Each row of numbers stands for one object and depends on some of the facts below. Use the named rows to name the rest.

Facts:
[gupir,nisugro,letas,skebru,baska,gristos,pabo,retas,pestam,gretra,rester,stomulo,doza,mopli,robrel,zadi,fleklo,lono,fuskes] λ 554
[nofle,sofos,fubrum,botrema,staskazar,vuven,talar,stekor,zeskar,mido,ketrar,miram,nabur,flebranen,trituk,tuzul,kipel,flidizak,grasor,zoflok,dutru] λ 63
[mozi,bekla,plipu,rabun,flestu,klogam,grifle,lovus,mapus,rabrista,sudotok,viplos,pamu,dobra,stuklen,plibroduk,getrim,giklik,grebrim,stoplafel,kifo,fifle,grabrok,stubre] λ 445
[temas,stestusal,drifle,votror,feklu,vedil,pesur,skenom,skodros,labir,tidok,drosku,skebrusir,tebigrur,bregru,brunu,mebir,dori,bribri,toplun,stalan,lupa,pludrega] λ 368
[leflon,brigrugrik,nisek,maske,bazir,kosus,tokas,dopu,brubes,giklen,tregane,vapi,stiplo,rofer,sidrol,zukle,katro,gitri,sabru,goflegrel,pluklas,deklanin,fumul,lapotruk,broklo,likon,kogel,bosteplum,grovaner,zeplek,drakliklor] λ 155
nofle ω katro,gristos,botrema
ketrik ω labir,brubes,stestusal
klafes ω tupar,zatruskek,stoplafel
drifle ω grasor,plarer,flestu,feklu
fubrum ω brigrugrik,flopek
nisek ω stubre,mido,flopek,dotre,pesur,rofer,lotiflal
baska ω kino,vuven
votror ω pluklas,viden,skebru,skodros
triflem ω lovus,labir,mopli,plibo,gipi,raplus
bazir ω kosus,trituk,pugrupes,stupek,latran
rabun ω maske,stalan,giplil,zoflok,dotre,tregane
klogam ω pugrupes,lupa,vuven,bregru
talar ω zatruskek,pesur
pabo ω kude,trituk,nisugro,fumul,skenom
skadam ω kosus,stuklen,dotre
vedil ω broklo,staskazar
giklen ω brigrugrik,grasor,dopu,diplok
retas ω kude,flofoful,stestusal
mapus ω viden,sabru,skodros
viplos ω nisugro,mopli,flestu,gristos
sidrol ω zatruskek,drosku
lamimon ω mebir,broklo,flopek,dreke,vapi
stomulo ω kude,rester,bregru
skifasir ω tidok,fumul,tokas,bribri,puran,peple,flebranen
tebigrur ω drosku,stiplo,vapi
dobra ω ketrar,stiplo,staskazar
gufo ω lupa
gitri ω lapotruk,plibroduk,viden
dori ω plibo
buzu ω gupir,truban,gretra,trasku
getrim ω kino
feva ω zeskar,bosteplum,kipel,feklu
flidizak ω puran,peple
fleklo ω grasor,doza,grifle
lugam ω gristos,stuklen,bregru
plaplogrek ω zeplek,rikem,truban,bonu
rido ω brigrugrik,plibo,diplok,dreke
fluplegra ω mebir,drakliklor,trituk
padru ω zeplek,dopu,stiplo,plamon,braskek,feklu
lono ω drakliklor
likon ω flofoful,klede
nepom ω brigrugrik,grasor,mido,mitra,dotre,mozi,tregane
kogel ω zeplek,grebrim,maske,broklo,flofoful,pestam,klede,plipu
grovaner ω kifo,gipi,braskek,zadi
pludrega ω ketrar,lapotruk,truban,letas,tuzul
dutru ω toplun,lapotruk,miram,pestam
fuskes ω drosku,braskek,vapi,trasku,flebranen
{gupir,letas,gipi,viden,baska,botrema,stiplo,rabrista,sudotok,flopek,miram,dobra,klede,gitri,sabru,kipel,flofoful,dori,bribri,fumul,braskek,giklik,rido,kifo,puran,laflin,zeplek,pugrupes,plamon} β 869
{nofle,ketrik,klafes,leflon,fubrum,dotre,triflem,plipu,raplus,kosus,staskazar,grifle,feklu,kino,tokas,vedil,diplok,plarer,brubes,kude,stekor,vapi,gretra,viplos,rofer,ziskan,sidrol,lamimon,drosku,nabur,bregru,zukle,brunu,deklanin,buzu,stupek,dreke,lugam,ziva,plaplogrek,padru,broklo,likon,grasor,stalan,bosteplum,grovaner,giflarer,zoflok} β 542
{nisugro,skebru,bekla,brigrugrik,rabun,vuven,talar,dopu,lovus,giklen,tregane,retas,plibo,flebranen,pamu,trituk,doza,pluklas,mopli,robrel,fleklo,fluplegra,lono,kogel,stubre,lupa,drakliklor,dutru,fuskes,peple} β 496
{mozi,truban,votror,latran,bazir,flestu,rikem,pabo,pestam,mapus,ketrar,tidok,rester,stomulo,katro,tuzul,plibroduk,feva,flidizak,lapotruk,stoplafel,toplun,fifle,grabrok,pludrega} β 465
{temas,stestusal,drifle,sofos,nisek,maske,tupar,giplil,plobista,skadam,zeskar,mido,skodros,labir,skifasir,namum,tebigrur,mebir,goflegrel,getrim,zadi,grebrim,bonu,trasku} β 106
{lotiflal,zatruskek,klogam,gristos,pesur,skenom,mitra,skebrusir,gufo,stuklen,nepom} β 913
[gupir,flidizak] σ rikem
[nofle] σ laflin
[nisugro,vedil,mopli] σ stupek
[letas,leflon,lovus,bregru] σ lamimon
[skebru,temas,brubes,skebrusir,stoplafel,lupa] σ plibo
[mozi,sabru,fifle] σ feva
[stestusal] σ plaplogrek
[drifle,pesur,skodros,mebir] σ mitra
[sofos,pludrega] σ viden
[bekla,ketrar,grabrok] σ skadam
[fubrum,flestu,pluklas,fumul] σ dreke
[brigrugrik,giklen,drosku,toplun] σ flopek
[nisek,stalan] σ trasku
[baska,labir,getrim,fleklo,bosteplum] σ lotiflal
[votror] σ giflarer
[maske] σ klafes
[plipu] σ rido
[bazir,katro,zadi,giklik] σ nepom
[rabun,talar] σ plamon
[botrema,vuven,rabrista,miram,nabur,zukle,tuzul] σ diplok
[kosus,dopu,doza,stuklen,bribri] σ kino
[staskazar,vapi,pamu] σ gufo
[klogam,stekor,mido] σ gipi
[gristos,deklanin,kogel] σ triflem
[grifle,sudotok,viplos] σ lugam
[feklu,plibroduk,kifo,grasor,stubre,fuskes] σ puran
[pabo] σ ziskan
[tokas,gitri] σ ketrik
[zeskar,tidok,dutru] σ bonu
[tregane,tebigrur,flebranen] σ plarer
[retas,trituk] σ plobista
[stiplo,gretra] σ klede
[pestam] σ padru
[mapus] σ ziva
[skenom,broklo] σ flofoful
[rofer,zeplek] σ buzu
[sidrol] σ tupar
[rester,goflegrel] σ dotre
[stomulo] σ latran
[brunu,kipel,lono,likon] σ skifasir
[dobra] σ fluplegra
[robrel] σ raplus
[dori,zoflok] σ namum
[grebrim] σ peple
[lapotruk] σ braskek
[grovaner] σ kude
[drakliklor] σ pugrupes

Named rows:
ziskan: [  1   6   3 -15   5   0   1   5  -5   1   5   1  29  -3   0  -8   0  -8
  17  -1   2   3   1   0  -3  -3  -4  -3   3   8  -4  -3  32  -7  -1   9
 -10  19 -10]
flopek: [-10  -6  -4  -8  10   7  -8   2   1   0   2  -3  -1   6  -7  -5  -3  -3
  -7 -10  -2  -2  -3   1  -3   8  -5   0   5  -3   5   1   0  -6  -4  -1
  -9   3 -10]
ziva: [  0   7   3 -14   5   0   2   4  -5   1   5   1  30  -4   0  -8   0  -9
  16   0   1   2   1   0  -3  -4  -4  -3   3   8  -3  -3  31  -6   0   9
 -11  19  -9]
nepom: [ -7 -11  -3  -2   3   0 -15   3  10   2  -6  -5  -3   4  -7  -4  -6   2
 -15 -19  -4  -8  -7  -3   0  11  -4  15   3  -4  10  10 -12   2  -2  -8
  -4  -5 -11]
rikem: [ -2  -7   1  -7   4  -4  -8   0   6  -2  -1  -1   8  -1  -2  -4  -5   4
   2 -19  -8  -3  -8   0   2   0  -2   7   2   2   8  11  -5   1   5   3
  -5  10  -1]
lamimon: [  1   7   2 -13   3  -1   0   7  -4   3   5   0  29  -4   0  -9  -1  -9
  15   1   3   2   1  -1  -2   0  -4  -3   1  10  -5  -4  34  -7  -2   8
  -9  18 -11]
plamon: [ -9  -7  -4  -6  11   8  -8   3   1   0   1  -3  -1   6  -7  -5  -4  -3
  -7 -11  -3  -3  -4   1  -4   8  -5   1   4  -4   5   2   2  -6  -5  -1
 -11   5  -6]
pluklas: [ -2   3  -3   0  -3  -1  -3   7   1  -3  -6  -3 -17   8   4   6  -1  10
  -4  -8  -3   1  -5   3   9  -9   2  -2  -6  -6   2   5 -12   1   1  -4
   5 -12  11]
tupar: [  1  -5   2  -3   2  -7  -9   0   5  -2   4   0   0  -2   1  -5  -6  -3
  15 -20 -10  -3  -8   1  -1   4  -2  11   3   8   6   7 -11  -6   5   6
  -1   9   3]
fleklo: [ -2  -4  -8  -2   0  -7 -11  15   5   7   8   3 -26   5  -2  -2  -2  12
  -6  19  -5   3  -4  -3  11  -1   2  10   2   7  15   6 -14  12  -9  -2
  27 -17  17]
fumul: [ -9  -3  -6   6   5   6   0   1  -1   0   3  -3  -9   6  -5   4   1  -1
 -18  12   7   1   2   1  -5   3   0  -5  -2 -10   3  -3  -5   3  -7  -4
  -3  -4   1]
zatruskek: [ -8 -14  -4  -3   7   3 -13  -1   8  -1  -5  -2  -8   4  -8  -4  -6   4
 -17 -20  -6  -6  -8   0   2  11  -3  11   4  -6  11  11 -17   1  -1  -6
  -5   0  -4]
lapotruk: [ 1 -1 -1 -1 -3 -3 -2  0  2 -2 -5  2 -6  0  2  4  1  9 -7 -3 -1  1 -5  1
 10 -4  2  4 -5 -3  2  6 -9  6  4 -2  4 -3 11]
flestu: [  0  -1  -4  -8   1  -5  -6   1   5   1   1   4  -6  -2   1   3  -1   8
 -10   7  -2   1  -4   1   4  -1   3  17  -3  -1   6   6 -13   6   3   0
   9   1  13]
tokas: [  1   8   1   0   2  -1  11   0  -7  -1   8   2  21  -5   1   2   5  -6
   3  22  10   8   6   1  -2  -6   2 -12  -4   2  -4  -6  22   2  -2  10
  -5  17   5]
drakliklor: [ -2  -3  -3   7  -1  -2  -4   0   4  -1   1   0 -13   1   0   5  -1   2
  -7   2   0   0  -2   0  -2   2   2   8   0  -4   5   2 -20   5   2  -2
   6  -7   8]
dotre: [  0   6   3 -17   8   2   1   0  -6   1   6   3  27  -3  -1  -8   0  -8
  16  -1  -1   3  -1   2  -3  -3  -4  -1   4   8  -4  -3  28  -9   1  11
 -10  20  -9]

Rows to name:
No name comes twice in this set of rows, the named rows included.
[  6   1   0   6  -8  -8  -3   3   4   1   1   1  -8  -3   6   3  -1   0
   6   1  -1   0  -2  -1   1   3   3  12  -3   5   1   0 -13   2   3  -2
  12  -7  10] : nisek
[ -3  -3  -6  -3   2  -4  -7   5   4   1   3   1 -15   2   1   4  -2   5
  -9   4  -1   1  -4   1  -2   2   2  16  -3  -2   7   2 -20   3   0   0
  11  -4  13] : lovus
[  2   0  -1   0  -1  -3  -2  -4   4   1  -1   2  -6  -3   0   4   1   5
  -6   2  -2   0  -2   0   1  -3   3   8  -1  -3   4   5 -16   7   5  -2
   7  -3   3] : katro
[ -9 -10  -2   5   5  -6  -7   3   7  -4   5  -7   7   2  -5  -1  -6  -5
   1 -17  -5  -3  -4  -1  -9   2  -3   2   1  -2  14   8 -13   2   0   6
  -6  13  -1] : peple
[  0  14   2 -23   9   1   0   2  -4   7   6   2  30  -3  -2  -6   3  -9
  18  -1  -1   3   2   1 -18 -15  -5   0   8   4  -1  -4  24  -5   5  11
  -7  12 -25] : kino
[  1  -4  -6  -3   1 -11  -7  12   2   1  12   5 -17   0   2   0  -2  12
   3  16  -9   6  -4  -1   9  -9   3   8   3   9  16   6 -16  14  -5   7
  25  -4  25] : zadi
[ -1  -5  -6  -4   2  -7  -8  11   3   2   4   7 -14   2   0   0  -1  18
 -10  16  -8   5  -5  -1  16 -11   2   8   3   6  15  10  -7  19  -5   2
  20  -5  25] : pestam
[ -8   2 -10  -9   7   0 -10  19   0  12   7   1 -16   8  -4  -1   2   9
 -16  28  -1   4   3  -4  -7 -10  -2   4   9  -1  14  -1   0  16 -13  -5
  21 -25  -2] : baska
[  1   7  -1  -5  13   4   9   2  -7  -1  -2   7  27  -7   5  -8  -1  -7
  15  -6  -3   3   3  -2  -4  -3  -5  -2   3  12  -6  -3  19  -7  -3  10
 -11  22   0] : diplok
[ -8  -8  -4  -4   4  -1 -15   5  11   5  -7  -6   0   4  -7  -3  -5   1
 -13 -20  -5  -8  -4  -4 -13   3  -5  16   6  -7  10   9 -12   5   0  -7
  -4  -9 -18] : gufo
[  1  -5   1  -6   0  -5 -10   2   8   2  -3  -2   9  -2  -2  -6  -5   0
   3 -17  -7  -4  -7  -3   3   5  -2  13   2   4   6   9  -1   0   3  -1
  -1   5  -7] : feva
[  5   2   0   6  -6  -7  -2   2   2   0   1   0  -9  -2   5   4   0   2
   6   0  -3   1  -2   0  -1  -1   3   8  -3   2   1   1 -16   2   3   1
   9  -6   9] : goflegrel
[ -5   2  -5   1  -1   5  -2  11  -2   0  -6  -4 -11   8   0   1   1   3
 -17   6   7   1   0   0   5   1   0  -4  -5  -7  -2  -3   7   1  -8 -10
   2 -15   2] : gitri
[  1  -2   3  -3  -1 -10 -10   6   7   1   2  -4   9  -2   2  -4  -5  -6
  16 -19  -9  -4  -5  -2  -7   1  -2  13   3   8   7   5  -7  -3   4   5
   2   3  -5] : skadam

The same objects again, as new rows of numbers:
Some rows with their names:
zeskar: [ 10   0   1  -3   4   4   9  14  -1  11   3  -7   6  -7   9 -21  -3   0
 -14  -8 -15  -2 -14  -4  -1  21   2  -4   9  -1]
tuzul: [  0 -12  20  -8   3  -7 -12   4  -2 -14   5 -10   4  11   5   5  10   2
 -18 -11 -25  12  -7  -2 -13   7  23   7  -7  10]
dobra: [ -2   0  -2 -24   1   1   8  -8 -20  15  12   7   8  -6 -13  21   5  11
   4  -8   9 -12  -1   3   9  -4 -14   2   1  26]
stomulo: [  3   4  15  -4  -7   3   3  -2 -15 -10   6  -8   0   8  -9   7  12  -1
 -10   1   5   4   1  13   1  -8  17   7  -2  16]
bosteplum: [ -1 -17   1 -15  -8   2   6   7  10   6 -18   9  -6   3 -17   2  -2 -12
  24   6  19  -3 -11  32   7  11  -9  -2  -4  -1]
skebrusir: [  6  16 -15  27  15  14 -22  -4   9 -42 -11  -9  -4   9  32  -4  -1  -5
 -13  31 -12  17  -1 -14 -15  14  10  -3   1 -21]
drakliklor: [-12 -10  -2 -14  -5  -4  10   7  -5  -1 -13   3  -1   3  -7   9  -4  -8
  14 -11  14   4  -5  34  16  13   4   7 -14  12]
vedil: [  6   9  -4  17  11  12 -21   6  16 -34  -8  -7  -1   5  13 -39   0   1
 -15  31  13   3  -6 -20 -12  -9   7  -4  21 -27]
nisek: [ -9  -8  -7 -15  -3   3  20  16   2   5 -13  -5   9   4 -13   0  -8  -4
   7 -11  34 -13 -14  22  26  10 -10   3   1  13]
stalan: [  5   5  -5  23   8   3 -18   6  18 -26 -11  -4  -5   2  19 -34  -5  -7
 -13  27  -2   8  -4 -18 -17   2   9  -6  11 -34]
triflem: [  6   3   2  12  -2  10  -5  -8  12   5   3  -1  -1   4  -8  -1   2   4
   3   8   9  -9  10 -20  -3 -26 -11  -6  13  -8]
lamimon: [  4   3   2   7   2   7  -6  -4  14   2   2  -3  -2   0  -9  -1   4   7
   4   8   7 -10   9 -19  -4 -27 -14  -6  15  -9]
feva: [ -6  13   6   8   1   0  -4 -11  -4 -11  10  -6   0   4  -5  10  10   9
  -3  -5   0   5  22 -10   0 -32   9  11   1   2]
stupek: [  6  -2  -1  13  -4   0  -6  -8  14  10   0   3  -6  -3   0  -2  -2  -2
   7   3  -8  -4  11 -15  -9 -17 -10  -8   6 -14]
nepom: [ -5  10   4  17   6  10  -4  -9   1  -2   6   6  -1   9 -11  15   7   9
   0  12   6  -7   8 -22   0 -20  -6  -2  -6  -8]
fluplegra: [ -5  11  -2  10   0   4  -1  -7  -4  -3   8  -4   4  -1   0   2   2   7
  -7  -7   5  -3  17 -16   3 -27   3   3   4   3]
pugrupes: [ -8   7  -9  14   2   1  -1  -7  -6   7   5   7   2  -6  10   5  -6   3
  -3  -8 -10   0  17 -17   0  -9   1  -3  -8  -2]

Name these rows:
No name comes twice in this set of rows, the named rows included.
[ -5 -13   2 -21  -2   6   2  15   9  -6 -21  -8  -6   1 -22  12   2  -8
  16  12  28 -17  -9  30  13  -4 -14  -7   6  12] : sidrol
[  7  -1   8 -15 -12 -34   3 -14 -17   8  20   0 -16   2 -11  23   4  12
   8 -10  -6   6   0  15   6  -6  -3   8 -12  23] : plibroduk
[ -3 -17   0 -18  -5   0   3  10  12   3 -19   3  -7   1 -15   8  -2 -10
  24   5  16  -5 -11  32   8  11 -12  -4  -2   3] : vapi
[  0   2   6 -16  -6  -7  14 -10 -15  15  13   1   8   0 -18  24   6   4
   2  -9  11  -9   0   5   8  -7  -9   6   1  20] : rabun
[-14  -7   0 -11  -1  -8  15   8   0   2 -10   3   2   9 -13  14  -1  -4
  17  -9  16   4 -11  29  19  19   1  13 -17   4] : brigrugrik
[  4  -2  -2 -17 -10  -2  20  -4 -13  28   9   3  14  -9 -14   6  -3  -2
  -1 -12  18 -19  -3   2  10  -3 -16  -1  11  18] : getrim
[  5  -7  -5 -18  -8 -13  17  -5  -6  31   9   6  10 -11  -5  10  -6  -1
   7 -19   0 -11  -4   3   6   9 -18   0   4  12] : grebrim
[  1  12 -10  16   3  -1   1 -13   7  -2   5  -9   3   4  12  20  -1   3
   1 -10 -15   7  16 -14   2  -4  -3   6   0  -2] : plibo
[  0 -14   2 -17  -6  10   4   8   9  -2 -16   1  -4   8 -21   4   0  -6
  18   8  32  -9 -12  28  14   0 -12  -3   4  10] : grovaner
[  3   9  11  -5   8   7   4  14 -10  -9   5 -18   2  -3  -2  -3  10   4
 -21   3  -7  -6  -6   0   0   1  10  -2   8   9] : talar
[ -1  10 -17  19  11   1  -8  10   9 -20  -7  -4   8  -6  32 -49 -12  -2
 -19   7  -1  10  -5 -22  -7  10  12   2  13 -27] : skodros
[  5   2   5  -8  -3  10   6   1 -13  -3   6  -3   4   3  -5  -3   6   4
  -8  -3   9   1  -5   6   6   0   8   4   4  15] : retas
[ -6   5 -11   8   4   5  -5  -9  -4   6   7  12   2  -6  11  -3  -4  10
   3 -11 -11   4  13 -18  -1  -8  -1   2  -4  -1] : viden
[  4 -15   1 -17  -9  14   4   4   7  -1 -15   6  -3   9 -20  -2   0  -6
  20   7  34  -5 -13  28  12   1  -9  -1   5  11] : likon
[  0   7  -5  17  12  -1 -22  12  18 -30 -15  -9  -6  -5  18 -32  -2  -7
 -13  30  -4   3  -2 -15 -18   0   7  -8  14 -32] : drosku

